Below are the code and all the weights of a small trained network. Each question names an input and a target symbol and asks about switching units off, where a switched-off unit gives its printed mean instead of its output.

import numpy as np


def w(rows, s, z=0):
    codes = np.array(rows[::2]) - 128.0
    scale = np.full(codes.shape[1], s)
    scale[-1] = z or s
    return codes * scale


def f(y):
    return np.maximum(y, 0)


def softmax(a):
    e = np.exp(a - a.max(-1, keepdims=True))
    return e / e.sum(-1, keepdims=True)


def log_softmax(a):
    a = a - a.max(-1, keepdims=True)
    return a - np.log(np.exp(a).sum(-1, keepdims=True))


def net(x, mask):
    ids = ['ΓΠΨΩαδεηθλμξστφ'.index(c) for c in x.split()]
    T = len(ids)
    res = E[ids] + P[:T]
    u = 0
    for l in range(3):
        r = res
        for j in range(3):
            rows = slice(2 * j, 2 * j + 2)
            q, k, v = (r @ M[l][rows].T for M in (Q, K, V))
            z = softmax(np.where(np.tri(T) > 0, q @ k.T / 2**0.5, -1e9)) @ v
            o = O[l][rows]
            res = res + np.where(mask[u + j], z, o[:, -1]) @ o[:, :-1]
        u += 3
        y = f(res @ A[l][:, :-1].T + A[l][:, -1])
        res = res + np.where(mask[u : u + 4], y, B[l][:, -1]) @ B[l][:, :-1]
        u += 4
    return log_softmax(res[-1] @ U[:, :-1].T + U[:, -1])


Q, K, V, O, A, B = {}, {}, {}, {}, {}, {}
E = w([
[138,114,112,97],'Γ',
[180,78,95,103],'Π',
[84,163,245,43],'Ψ',
[151,157,156,107],'Ω',
[154,112,159,200],'α',
[141,179,120,140],'δ',
[69,123,124,241],'ε',
[158,146,151,154],'η',
[200,154,63,213],'θ',
[129,103,135,213],'λ',
[199,131,52,142],'μ',
[154,101,68,151],'ξ',
[209,125,193,101],'σ',
[9,66,200,98],'τ',
[115,83,80,2],'φ',
],0.016)
P = w([
[248,54,162,188],'0',
[137,98,130,190],'1',
[116,126,134,190],'2',
[89,146,123,183],'3',
[78,164,117,128],'4',
[23,87,118,152],'5',
],0.012)
Q[0] = w([
[54,187,175,154],'0.h1',
[146,250,207,90],'0.h1',
[170,254,102,174],'0.h2',
[254,207,155,90],'0.h2',
[49,83,115,194],'0.h3',
[220,140,15,49],'0.h3',
],0.0078)
K[0] = w([
[111,223,120,103],'0.h1',
[123,99,86,142],'0.h1',
[244,196,2,127],'0.h2',
[187,184,163,66],'0.h2',
[186,149,119,81],'0.h3',
[172,32,118,112],'0.h3',
],0.012)
V[0] = w([
[175,12,122,158],'0.h1',
[80,194,118,133],'0.h1',
[108,82,164,175],'0.h2',
[180,139,84,130],'0.h2',
[119,66,102,80],'0.h3',
[76,85,176,255],'0.h3',
],0.01)
O[0] = w([
[70,145,110,215,238],'0.h1',
[220,82,170,44,66],'0.h1',
[161,177,156,20,227],'0.h2',
[173,51,186,104,70],'0.h2',
[219,160,185,237,120],'0.h3',
[53,2,123,175,255],'0.h3',
],0.0065,0.0091)
A[0] = w([
[53,153,160,78,43],'0.n1',
[166,75,2,151,206],'0.n2',
[154,142,197,112,96],'0.n3',
[44,170,146,141,7],'0.n4',
],0.0092,0.002)
B[0] = w([
[140,247,54,90,227],'0.n1',
[243,205,9,104,199],'0.n2',
[133,29,216,1,134],'0.n3',
[194,190,191,97,254],'0.n4',
],0.0054,0.0086)
Q[1] = w([
[79,114,141,169],'1.h1',
[106,104,88,101],'1.h1',
[139,118,132,180],'1.h2',
[94,91,188,203],'1.h2',
[125,99,62,84],'1.h3',
[159,253,89,160],'1.h3',
],0.0077)
K[1] = w([
[50,153,171,125],'1.h1',
[143,188,125,52],'1.h1',
[93,200,113,237],'1.h2',
[172,64,142,51],'1.h2',
[98,144,78,97],'1.h3',
[203,43,131,1],'1.h3',
],0.0081)
V[1] = w([
[156,30,159,127],'1.h1',
[116,112,177,188],'1.h1',
[157,234,90,95],'1.h2',
[10,105,90,114],'1.h2',
[129,166,87,138],'1.h3',
[192,94,109,94],'1.h3',
],0.013)
O[1] = w([
[54,150,86,114,49],'1.h1',
[144,185,197,16,254],'1.h1',
[204,49,185,158,45],'1.h2',
[164,21,83,254,237],'1.h2',
[198,124,96,150,162],'1.h3',
[223,143,133,20,6],'1.h3',
],0.0068,0.0072)
A[1] = w([
[155,153,69,142,3],'1.n1',
[151,134,65,152,74],'1.n2',
[164,84,213,196,170],'1.n3',
[254,160,99,190,149],'1.n4',
],0.0079,0.0033)
B[1] = w([
[183,2,222,93,175],'1.n1',
[188,74,99,77,194],'1.n2',
[173,201,197,213,187],'1.n3',
[31,106,34,109,253],'1.n4',
],0.0074,0.0067)
Q[2] = w([
[114,142,174,122],'2.h1',
[116,154,92,122],'2.h1',
[137,116,73,107],'2.h2',
[132,134,97,111],'2.h2',
[179,175,107,164],'2.h3',
[22,155,160,254],'2.h3',
],0.0095)
K[2] = w([
[182,204,141,110],'2.h1',
[38,79,125,80],'2.h1',
[78,101,130,2],'2.h2',
[62,161,103,112],'2.h2',
[167,150,41,155],'2.h3',
[191,64,174,159],'2.h3',
],0.0093)
V[2] = w([
[1,38,171,167],'2.h1',
[102,170,125,95],'2.h1',
[144,231,105,130],'2.h2',
[62,121,156,26],'2.h2',
[146,149,214,177],'2.h3',
[173,47,135,151],'2.h3',
],0.0082)
O[2] = w([
[169,151,132,99,253],'2.h1',
[179,84,140,135,149],'2.h1',
[96,132,2,50,143],'2.h2',
[190,214,133,180,137],'2.h2',
[115,203,59,132,113],'2.h3',
[100,210,113,56,97],'2.h3',
],0.0071,0.014)
A[2] = w([
[173,167,176,104,75],'2.n1',
[209,89,47,247,1],'2.n2',
[202,49,123,113,47],'2.n3',
[218,135,179,254,108],'2.n4',
],0.0095,0.0035)
B[2] = w([
[65,2,124,52,142],'2.n1',
[71,194,210,114,245],'2.n2',
[193,107,181,64,181],'2.n3',
[189,112,136,238,189],'2.n4',
],0.0074,0.011)
U = w([
[146,126,44,144,254],'Γ',
[119,117,95,135,91],'Π',
[121,108,233,91,116],'Ψ',
[135,80,129,130,113],'Ω',
[169,127,127,222,116],'α',
[102,247,111,95,146],'δ',
[140,118,118,134,128],'ε',
[248,140,153,162,112],'η',
[120,108,158,126,60],'θ',
[79,98,90,128,97],'λ',
[129,75,123,141,124],'μ',
[161,69,90,133,197],'ξ',
[147,145,112,128,140],'σ',
[149,113,171,136,91],'τ',
[82,42,94,151,88],'φ',
],0.011,0.0054)

Each question gives the input, a string of symbols that net reads in full, and the target symbol t.
The units are the heads (2 rows each of Q, K, V and O) and the neurons (one row each of A and B). Each row of codes is followed by its name. A weight is (code - 128) times the scale printed after its matrix; where a second scale follows, it is the last column's (O, A, B and U).
mask holds one flag per unit, layer by layer, with each layer's heads first. A switched-off unit (its flag False) gives its mean, the last column of its rows in O or B, instead of its output. The means were averaged over made-up inputs and are rounded, as every weight is.
A unit's drop is (log p(t) with every unit on - log p(t) with that unit switched off) / (log p(t) with every unit on - log p(t) with every unit switched off).
The circuit of an input: a set's keep is (log p(t) with only the set's units on - log p(t) with every unit switched off) / (log p(t) with every unit on - log p(t) with every unit switched off). Starting from the 12 units with the biggest drops (on a tie, the unit counted first), units are removed one at a time, each time the one whose removal leaves the highest keep (on an exact tie, the one counted first), for as long as the keep stays at least 0.8.
circuit, biggest first: the units of the circuit, biggest drop first
unit that matters most: the unit with the biggest drop
k most important neurons: the k neurons with the biggest drops, biggest first
which heads matter: for each layer, one digit per head in row order, 1 if its drop is at least 0.15 and else 0, layers parted by /
input μ ξ τ μ σ, target Ψ: unit that matters most	2.h3
input σ σ λ σ τ, target δ: which heads matter	010 / 000 / 010
input σ ε λ μ, target δ: circuit, biggest first	2.n2, 1.h2, 2.h2
input τ ε τ Γ σ τ, target δ: which heads matter	010 / 000 / 001
input θ η τ σ τ λ, target α: circuit, biggest first	1.h1, 2.n4, 0.n1
input τ τ τ τ σ η, target δ: circuit, biggest first	2.h3, 0.h3
input μ τ σ σ, target δ: circuit, biggest first	2.h3, 1.n1
input τ ξ μ, target η: circuit, biggest first	0.n2, 1.h2
input μ σ η, target δ: which heads matter	011 / 110 / 010
input μ τ σ ξ μ, target ξ: circuit, biggest first	1.n4, 0.n2, 1.h3, 2.h3
input ε ε η, target φ: circuit, biggest first	0.h3, 1.h2
input λ ξ ε ε τ, target φ: which heads matter	101 / 010 / 010
input δ μ η ε σ, target φ: 2 most important neurons	0.n4, 2.n2
input ε τ Ψ τ σ ε, target δ: circuit, biggest first	2.h3
input τ λ ξ, target η: circuit, biggest first	0.n2, 1.h1, 2.h2
input τ μ ξ, target η: circuit, biggest first	0.n2, 1.h2
input σ τ τ δ, target α: circuit, biggest first	1.h2, 2.n4
input ε τ τ τ φ, target Ψ: 4 most important neurons	2.n2, 2.n3, 1.n2, 1.n1
input τ μ σ τ η, target α: which heads matter	110 / 101 / 000
input ε ε τ μ θ, target Ψ: unit that matters most	2.n2
input Ψ μ τ τ δ, target α: which heads matter	010 / 010 / 000
